Below are the code and all the weights of a small trained network. Each question names an input and a class and asks about switching units off, where a switched-off unit gives its printed mean instead of its output.

import numpy as np


def w(rows, s, z=0):
    codes = np.array(rows[::2]) - 128.0
    scale = np.full(codes.shape[1], s)
    scale[-1] = z or s
    return codes * scale


def norm(h):
    return h / np.sqrt((h * h).mean(-1, keepdims=True) + 1e-5)


def f(y):
    return np.maximum(y, 0)


def log_softmax(a):
    a = a - a.max(-1, keepdims=True)
    return a - np.log(np.exp(a).sum(-1, keepdims=True))


def net(x, mask):
    res = np.array(x, float).reshape(1, 8) / 4 @ E
    u = 0
    for l in range(3):
        y = f(norm(res) @ A[l][:, :-1].T + A[l][:, -1])
        res = res + np.where(mask[u : u + 4], y, B[l][:, -1]) @ B[l][:, :-1]
        u += 4
    return log_softmax(norm(res)[-1] @ U[:, :-1].T + U[:, -1])


A, B = {}, {}
E = w([
[162,113,93,81],'x0',
[97,132,174,172],'x1',
[20,162,192,40],'x2',
[145,134,121,107],'x3',
[138,151,137,115],'x4',
[46,33,141,70],'x5',
[138,109,104,125],'x6',
[169,252,136,216],'x7',
],0.0039)
A[0] = w([
[64,254,113,103,253],'0.n0',
[124,180,215,17,200],'0.n1',
[94,199,77,172,106],'0.n2',
[67,152,151,142,11],'0.n3',
],0.0052,0.0019)
B[0] = w([
[212,88,182,87,253],'0.n0',
[95,38,147,144,241],'0.n1',
[135,121,199,2,187],'0.n2',
[90,46,146,128,151],'0.n3',
],0.0062,0.0031)
A[1] = w([
[155,228,96,209,119],'1.n0',
[203,112,114,26,173],'1.n1',
[81,172,254,221,248],'1.n2',
[155,164,60,185,215],'1.n3',
],0.0053,0.0011)
B[1] = w([
[2,185,137,49,209],'1.n0',
[132,70,174,158,255],'1.n1',
[170,55,71,158,241],'1.n2',
[87,130,10,111,207],'1.n3',
],0.0079,0.0031)
A[2] = w([
[219,114,255,104,193],'2.n0',
[213,201,111,172,106],'2.n1',
[150,207,168,108,253],'2.n2',
[96,55,126,59,240],'2.n3',
],0.007,0.0026)
B[2] = w([
[145,136,24,175,213],'2.n0',
[2,177,147,12,157],'2.n1',
[45,90,41,149,160],'2.n2',
[178,237,182,173,254],'2.n3',
],0.007,0.0066)
U = w([
[162,169,2,189,163],'0',
[206,104,193,182,5],'1',
[21,172,129,31,202],'2',
],0.0077,0.0013)

Each question gives the input, the list of numbers given to net, and the class t.
The units are the neurons (one row each of A and B). Each row of codes is followed by its name. A weight is (code - 128) times the scale printed after its matrix; where a second scale follows, it is the last column's (A, B and U).
mask holds one flag per neuron, layer by layer. A switched-off neuron (its flag False) gives its mean, the last column of its row in B, instead of its output. The means were averaged over made-up inputs and are rounded, as every weight is.
A unit's drop is (log p(t) with every unit on - log p(t) with that unit switched off) / (log p(t) with every unit on - log p(t) with every unit switched off).
The circuit of an input: a set's keep is (log p(t) with only the set's units on - log p(t) with every unit switched off) / (log p(t) with every unit on - log p(t) with every unit switched off). Starting from all 12 units, units are removed one at a time, each time the one whose removal leaves the highest keep (on an exact tie, the one counted first), for as long as the keep stays at least 0.8.
circuit, biggest first: the units of the circuit, biggest drop first
most important unit: the unit with the biggest drop
k most important neurons: the k neurons with the biggest drops, biggest first
k most important neurons of layer l: the k neurons of layer l with the biggest drops, biggest first
drop when u is switched off: that unit's drop, to one decimal
input [7,-6,1,7,-6,2,-8,6], class 1: circuit, biggest first : 1.n1
input [-3,-3,-4,-4,8,0,1,2], class 2: 2 most important neurons : 0.n1; 2.n0
input [6,7,-8,-7,-6,-6,-4,4], class 2: circuit, biggest first : 2.n1; 1.n0
input [-4,0,-5,5,-8,-7,4,2], class 2: circuit, biggest first : 2.n1; 1.n0
input [6,-8,-8,3,-1,-3,-8,3], class 2: circuit, biggest first : 2.n1; 1.n0; 1.n2
input [5,-3,1,3,0,-1,4,-6], class 1: 2 most important neurons : 2.n3; 1.n1
input [4,8,8,3,-7,1,-6,7], class 1: 2 most important neurons of layer 0 : 0.n1; 0.n3
input [-3,-7,-8,2,-4,-6,1,3], class 2: 2 most important neurons : 2.n1; 1.n0
input [1,1,-7,7,-7,-2,0,1], class 2: 3 most important neurons of layer 1 : 1.n2; 1.n0; 1.n1
input [-5,-7,-5,-7,-2,7,4,-7], class 1: 2 most important neurons : 2.n3; 2.n0
input [-3,7,-2,8,8,-8,7,4], class 2: 2 most important neurons : 2.n1; 1.n0
input [7,-3,4,-3,-2,-1,5,-8], class 1: 3 most important neurons of layer 1 : 1.n0; 1.n3; 1.n1
input [-3,-7,6,5,-3,6,-8,5], class 1: 2 most important neurons of layer 0 : 0.n0; 0.n1
input [5,-4,-2,6,6,-4,-2,7], class 2: circuit, biggest first : 2.n1
input [-7,5,-7,-5,-7,-4,7,7], class 2: 3 most important neurons of layer 2 : 2.n1; 2.n0; 2.n3
input [-5,5,-3,-3,0,6,-3,-5], class 1: 2 most important neurons of layer 1 : 1.n0; 1.n3
input [3,4,-2,1,-8,-3,-6,5], class 2: drop when 0.n2 is switched off : 0.1
input [4,-3,5,5,-6,-2,-3,-1], class 1: drop when 1.n2 is switched off : 0.0
input [7,0,-5,8,5,-1,-2,2], class 2: drop when 1.n2 is switched off : 0.2
input [1,-2,8,-1,-7,-8,3,-2], class 1: most important unit : 0.n1
input [7,5,3,7,-6,1,0,3], class 1: drop when 0.n1 is switched off : 0.2
